What can hang from each mark:
kolev: bevu gosu sufe vimer zodib
vimesur: zodib
vimer: bebez dimi sufe
bebez: dimi sufe
dimi: sufe
sufe: dimi gosu vimer zadek zodib
gosu: bebez vimesur zadek
bevu: sufe zadek zodib
dupo: bebez vimesur zadek
zodib: dupo gosu kolev
zadek: bevu

Every row comes from one small tree of marks. The marks that hang from a mark follow it in brackets, in alphabetical order. Every link used is in the known rows. Which tree was each row made from?
Known rows:
gosu[bebez[dimi sufe[zadek]] vimesur[zodib[kolev]]]: [-197  -53   98  -50   13  331   58  -18 -424   52  192  101   49  -21
   -6  104  190  152   89  -16   71 -332   48  138  -51   49  -88  -54
  131 -248   -6  114  201  154 -454  -47  -41    0 -251   65 -199 -117
  -66  -87   -2]
dupo[bebez[dimi[sufe[gosu zodib]]] vimesur]: [-172 -249  -56  -87   67  163   68  295 -435  281  486  173  188 -288
  140  122 -145  348  273  138  101 -230  434   36  129 -157  354  -17
   -1 -345  -28    1  -72  120  -78  109  110 -208   42  -80  -48 -301
  116 -311    9]
bebez[dimi[sufe[gosu[vimesur zadek] zodib]]]: [-143 -141   72   11  -71 -109   -5  129   86  129  310    3  141  -11
   99  -47 -155  143  444   94 -126 -281  331  163   98   28  364   81
    9  -42 -109  116 -165  -39 -136  -41   58 -164  -23  -34 -158 -135
  298  -20  135]
kolev[bevu[zodib] gosu[bebez] vimer[sufe]]: [ 204  -44  -46   45  -89 -588  -99 -248  387  -35 -430    4 -222  375
 -389 -191 -133 -438  -65 -326 -264  252 -191 -481 -194  117 -366  155
 -177  530  298  -27  -28 -348  288   39    2  173  109  -39  -89  329
  -93  -24   -5]
bevu[sufe[gosu[bebez vimesur]] zadek zodib]: [ 260  272   59 -204  155 -375  -84 -106   25 -149 -268   59  -17   35
 -177  -16   16 -267 -366 -210 -302  244 -287   29  -11 -128  -96   44
  131  193  194 -228  128  -92  202   72   78  -18  177    7  -52 -105
 -232  -37 -264]
gosu[bebez[dimi sufe[zadek[bevu]]] vimesur]: [-163 -108  131 -221   35  206   58  -49 -395  129  114  123  118  -46
  -65   35  131  152  242   44  -35 -359  205  361   46   22  220  -41
  144 -190  -39  -54   57  126 -394   82  -12 -182 -194   55 -175  -86
   40  -84 -105]
kolev[gosu[vimesur] sufe[vimer] zodib]: [  88   25  -21   54    5 -223 -221 -179  179  -44 -245 -155 -113  429
  -57 -120 -179 -309 -158 -282 -157  193 -163 -358   -9  190 -323  203
 -223  308  206  -66   59 -198   92  -89   38  180 -158   58 -100  274
  -98  108  125]
zadek[bevu[sufe[vimer[dimi]] zodib[gosu kolev]]]: [  42  194  -78 -227 -109  -55  -40  -84 -149 -109 -142  -49  -84  124
   11  115   22 -111 -381  109   49  315   85  278  -35  156  -45 -284
  -17  158 -220  -73  -72   88  225   38  103  -33  157 -115  100   -5
 -301  159  -29]
vimer[sufe[dimi gosu[bebez vimesur zadek[bevu]]]]: [  -7  -45  103  -52   24   88   74   -5  210 -100   -2 -100   50   42
  -40   23   11 -120   41  -14 -120  -59   72  101  -76  -72   66   80
   50   56   20  114  -69    2 -191   18  101  -37 -117   29  -36  250
  112  167  105]
gosu[bebez[dimi] zadek]: [-183 -100   68  123  146   -9  146   39 -355   80 -102  314   16 -398
  132 -205  198  163  318  -23  117 -261  192   77  -15 -247 -111 -177
  -32  -22  216  -93   40  111 -164  216 -192 -164   89  105   25  158
 -111 -190 -205]
dimi[sufe[zadek zodib]]: [  36 -216  -35  -82  -50    5   83   59  362   59  263 -153   77   50
 -145  127    9   13  126  130 -238 -452    8  139   15   47  493  101
  -50   38 -207  235 -262 -121   41  -60   54   20  -85 -159   -5 -266
  445   69   53]
bebez[dimi sufe[gosu]]: [-152 -284   65 -105 -156 -159   18   10   97  251  364   31  104   -1
  102  -31 -110  202  481  132 -208 -353  440  347   96   90  505  -23
 -145   53 -212  224 -274  -58  -90  -97   97 -213    2 -189 -254 -290
  387  -44  225]
bebez[dimi[sufe[gosu zodib]]]: [-102 -238    8  -57 -112 -175   18   94  136  196  375  -14  130  -22
  100   18 -152  110  392  134 -180 -336  361  201   83   53  481   54
 -108   34 -187  178 -249 -100  -37  -40   87 -158   34 -162 -182 -278
  384  -25  173]
sufe[dimi gosu[bebez vimesur[zodib]] zadek]: [ 173  -57  130 -260  116  172   39  -34  218 -141  272 -255   92  -83
  -56  305   42 -267 -282   56 -271 -159 -332  122  -15    2  218  166
   75   56 -115  201   28  -61 -267  -85   10  140 -160 -140  -38 -252
  116  121   59]
bevu[sufe[gosu[bebez] vimer] zadek zodib]: [ 259  136    9 -390  124 -473  -41 -135  262 -127 -292   52  -76   79
  -99  -18  -20 -394 -402 -142 -358  295 -200  179 -103  -48  -48   42
  -64  381  119 -153   16 -108  320   75  119  -36  210 -122 -107  -57
 -133  111 -159]
zadek[bevu[sufe[gosu[bebez vimesur]] zodib[kolev]]]: [ 107  163  -42 -140   37  -22   38 -171 -369 -155  -83   23   35  -54
  -85  168  129 -115 -438  -20  -90  175  -37  177   58  -15    6 -270
  122  131  -72 -153  -85   -3   87   87  131  -87  253 -145  170 -150
 -367   -3 -133]
gosu[bebez[dimi] vimesur[zodib] zadek]: [-261  125  154  280  142  365   72  119 -555  -77  -47  207   83 -298
  133 -146  199  254  226 -134  276 -138   54  -61   42 -236 -401  -74
  211 -343  306 -119  321  289 -475   89 -187  -32 -246  307   16  309
 -281 -156 -145]
vimer[dimi sufe[zadek[bevu] zodib[dupo kolev]]]: [  93   42   -5   10 -241  -98  -64   63  429   50  122 -274  -51  248
 -156  100  -59 -161  175  229 -114 -134  -29   72 -139  145  359  130
   93  102 -387  231 -201  -54   14  -74   19   22   -7  -44 -120    3
  404  225  155]
zodib[dupo[zadek] gosu kolev[vimer[bebez]]]: [  -4  221  -91  460  -99  265   56  -36  -70 -109 -330   89 -122  -13
  -47 -167   52  252  -75   52  659  373 -282 -532  -55   46 -490 -125
  185 -309   40  -85  209   24  124 -103 -161  232   99  256  265  232
 -218  -67  -66]
kolev[gosu[zadek[bevu[sufe zodib]]] vimer[bebez]]: [  88  181   64   64  -71 -390 -124 -175  290  -21 -297 -105 -200  187
  -69 -133  -33 -214   21  -72  -46  281  -71 -140  -52   24 -164  -86
 -116  345   -7 -123  -95  -41  220   37 -100    3   80   43   59  421
  -80  129   16]
zodib[kolev[gosu[vimesur zadek] sufe[vimer[bebez]]]]: [ -50   79  -17   94   25 -144  -85 -112   40  -83 -109  -45 -183  225
   44   28  -38 -228 -200  -58   32  104  -67 -249 -267   52 -381  -89
 -133  145   80  119   62  -37   39  -35   -2   98   99   92  -51  269
 -255   61   86]
bevu[sufe[dimi vimer] zodib[dupo gosu]]: [ 116  179  -71 -250   32  120 -101   61  196 -126 -365    4  -94  191
  123  -64  -48 -178 -384  -13   85  461 -102  134   -2  208 -277   62
 -162   73   36 -171  251   16  259  -11  112  130  -66   -6  -24  136
 -154  235   12]
gosu[bebez[dimi] vimesur]: [-186 -106   52  -39  130  228   56   19 -602  100   96  188  133 -217
   89   32  100  142   98  -62  113 -282  202   85   36 -154  -26  -46
   58 -282  169 -128  189  108 -352  171  -13 -132 -121  121  -99  -22
 -112 -190 -131]
kolev[sufe[dimi] zodib[dupo[vimesur zadek]]]: [  59  105  -68  207    8  217  -65  -26   90   47 -166 -114  -35   94
   10  -59  -29   14  -83 -107  249  207 -134 -388  -28  -20 -256  168
  -28  -67  144 -150  142  -35   78   -8  -63  184  -95   97   64  371
  -20  144   76]
zodib[dupo gosu[zadek]]: [   7  202  -47  545   -6  310   90  190 -106 -198 -402   90   15 -189
   29 -379   68  377  188  -26  440  212 -225 -285  198 -102 -341  -57
  162 -364  249 -121  238  154   52  -45 -201  143 -126  333  313  155
 -106 -244 -196]
sufe[dimi gosu zadek]: [ 213 -158   51 -309   31 -104   -1  -49  515  -22  362 -329   46  -53
   -5  317  -71 -282 -194  195 -390 -198 -193  222  -23   42  508  115
 -115  238 -287  285 -230 -176   31  -85   35   76   55 -301  -18 -377
  303  163  128]
bevu[sufe[vimer] zadek zodib[gosu]]: [ 185  286  -26 -304    8 -347 -137  -13  267 -127 -380   -2 -155  229
  -70  -84  -82 -222 -376  -64 -101  424 -179  150 -101   82 -204  -15
  -58  204   70 -138  146   25  417    4   43   86   69   34  -66   43
 -213  125 -178]
gosu[bebez[sufe] vimesur[zodib[kolev[vimer]]] zadek]: [-224   63  119  250  150  438  184  -23 -424 -179 -182  224   -8 -117
  -36 -132  304  174   41 -227  264 -112  -83 -145  -90 -157 -552 -123
  233 -247  335   -1  279  226 -421    5  -89   49 -247  286   55  385
 -288  -61  -92]
bevu[zodib[gosu[zadek]]]: [  11   82  -35  223  -37  -40  -21  184 -191 -125 -146   19   -9 -114
   14 -138   -4  172  -96  -76  162  125  -51 -164  182  -22 -169  -61
  102  -45  103 -115   51  -14   88   31  -77   66  113  188  292 -110
 -146 -133 -128]
vimesur[zodib[dupo[bebez zadek] kolev[sufe[dimi]]]]: [ -95   88 -140  407   39  489   93  -44 -237   -5   19  131  -18 -222
  113   77  219  235 -169  -32  423   91 -164 -361  -43 -116 -461 -132
  -27 -327  111   25  191  129  -14  -99 -125  204  -30   -2  173  111
 -257  -70   40]
bevu[zadek zodib[kolev[gosu]]]: [ 148  116  -80   16  -34 -544  -75  -99  -16  -98 -149  -52 -134  123
  -66   -7  -27 -116 -273 -146 -126  233 -244 -107  -23   28 -167  -72
   63  239   29  -76  -35 -104  268    7  -94  -17  335   38  152 -332
 -174 -114 -188]
vimer[bebez[sufe[zadek]] dimi]: [-104  -78  111 -114 -302 -245 -190  119  422  318  347 -280 -157  194
  137  116  -69  -19  432  299 -120 -355  322  315 -163   83  538   94
 -199   51 -527  270 -159   46  -66  -22  -38 -130 -174  -14 -335   17
  598  234  303]
zodib[dupo[bebez] gosu[vimesur zadek] kolev[vimer]]: [ -61  245  -90  451  158  369   70   44 -439 -167 -434  358  -86  -62
    4 -280   94  257  -18 -129  596  389 -274 -531   31   -2 -754 -127
  301 -456  377 -221  457  121   -5  -23 -126  154   52  417  223  216
 -494 -320 -230]
bebez[dimi[sufe[gosu[vimesur[zodib[kolev]]] vimer]]]: [-210 -150   12  -87 -135  -11  -14   40   73  123  369  -65   61  100
  202   94 -134   96  243  116  -60 -196  372  215  -32  120  198   16
 -124  -78 -189  217  -81   34 -159  -94  111  -99 -116 -113 -248 -118
  200   81  280]

Write each row's tree:
[  99   10   86  -69 -260 -230  -99   10  542   73  254 -371  -16  176
 -153  153 -123 -172  198  227 -298 -198   92  155  -98   49  530  123
    3  170 -417  291 -297  -81  -18  -72   72  -16  -61 -135 -169   -2
  443  229  231]  vimer[dimi sufe[gosu zadek[bevu]]]
[-146 -312  -93  -69  109  341  152  262 -482  212  364  200  168 -288
   42  112  -14  374  122   68  144 -260  309   30  123 -187  284  -69
   -1 -345   45   19  -94  145  -40   90  126 -152  -11  -61   79 -263
  108 -298  -44]  dupo[bebez[sufe[zodib]] vimesur]
[ 124  -13    1 -402  -52  -14  -37  -72  232   19  208 -312  -13   35
   -2  335   49 -178 -247  238 -204  -61  -63  455    0  144  415  -46
  -26  176 -391   59 -187   16   51   30  -54  -16   46 -217   99 -255
  110  248    4]  sufe[dimi zadek[bevu[zodib]]]
[  14 -216  121 -144  166  -33  134  134   41 -184   58   95  199 -142
   40 -109 -153 -203   79  -49 -171  -29    9   71   79  -45  144  198
  136  158  154   15 -130  -92 -238    9  131 -113   50   31  -15    9
  127   53   48]  sufe[gosu[bebez[dimi] vimesur zadek] vimer zodib]
[ 248  -40  -11 -345  -36 -267 -118 -206  603   -5   19 -322 -107  331
  -66  162 -120 -520 -267   27 -375  100 -159   82 -128  243  186  186
 -182  502 -175  122 -176 -231  162  -78   78  145   24 -220 -149   66
  142  379  236]  kolev[sufe[dimi gosu vimer zadek[bevu]] zodib]
[ 192  263  -55  -33   53  143 -104   84  -38  -60 -119 -102    1  -21
 -105   97   64  -25 -330   12  -22  130 -259  -41   70  -44   -2   46
   68 -101    5 -202  175   15  182   53   30  120   35  -31   82  -93
 -112  -11 -157]  bevu[sufe[zadek] zodib[dupo[vimesur]]]
[-181   -7  -73  346   77  517   95  167 -542  177   78  248  198 -468
  130  -95   33  613  288   94  546   44  147 -210  241 -268  -20  -47
  146 -623  120 -313  109  221  -80   99 -129 -115   -2  106  257   32
  -78 -308 -169]  zodib[dupo[bebez[dimi] vimesur zadek]]
[ -15 -270    4  -57  -10  -63  157   88  463  -97  133  -71  108   45
   -6  -54 -117  -60  165   27 -227 -185  132  116   24   19  316  144
  -75  160  -52  218 -310 -122   13  -83  178  -65  -56 -118   10  -18
  402  165  195]  dimi[sufe[gosu[zadek] vimer zodib]]
[ 247   90 -121  359  -30 -661 -209 -212  220  -24 -459   70 -198  261
 -137 -402 -151 -127  198 -332 -215  387 -428 -444  129  111 -342  166
 -138  357  304 -194   51 -245  442  -71 -230   87   90   -3   56 -102
 -123 -342 -221]  kolev[bevu[zadek] gosu zodib[dupo[bebez]]]
[-236 -207  -19  -79   46  254  126 -111 -389  208   53  390  134 -328
   12  -37  126  456  171  106  261   -6  358  241  245  -38  179 -221
   33 -150 -114 -296 -297   88   25   80  -23 -283  165 -133  306  -18
 -124  -40 -132]  dupo[bebez[sufe[vimer]] zadek[bevu[zodib]]]
[-115  -10 -136  397  -13  416   74   95 -317   74  139   96   77 -304
  207    6  170  363  108  -21  283  -79    0 -136  170 -155 -167  -79
  -74 -405   93   -1  164  191  -73  -52 -119   74 -178   -9  106 -118
  -21 -225   33]  vimesur[zodib[dupo[bebez[dimi]]]]
[  -6  -64  -65 -164   16  -59  -24 -100  152  -13  154 -123 -125  187
  122  268  -58 -336 -356   54  -49   19   43  -59 -342   63 -115  -38
 -184  133  -78  247    7  -88   29  -28  152   84  138  -77 -165   84
  -78  200  251]  zodib[kolev[sufe[dimi gosu[vimesur] vimer[bebez]]]]
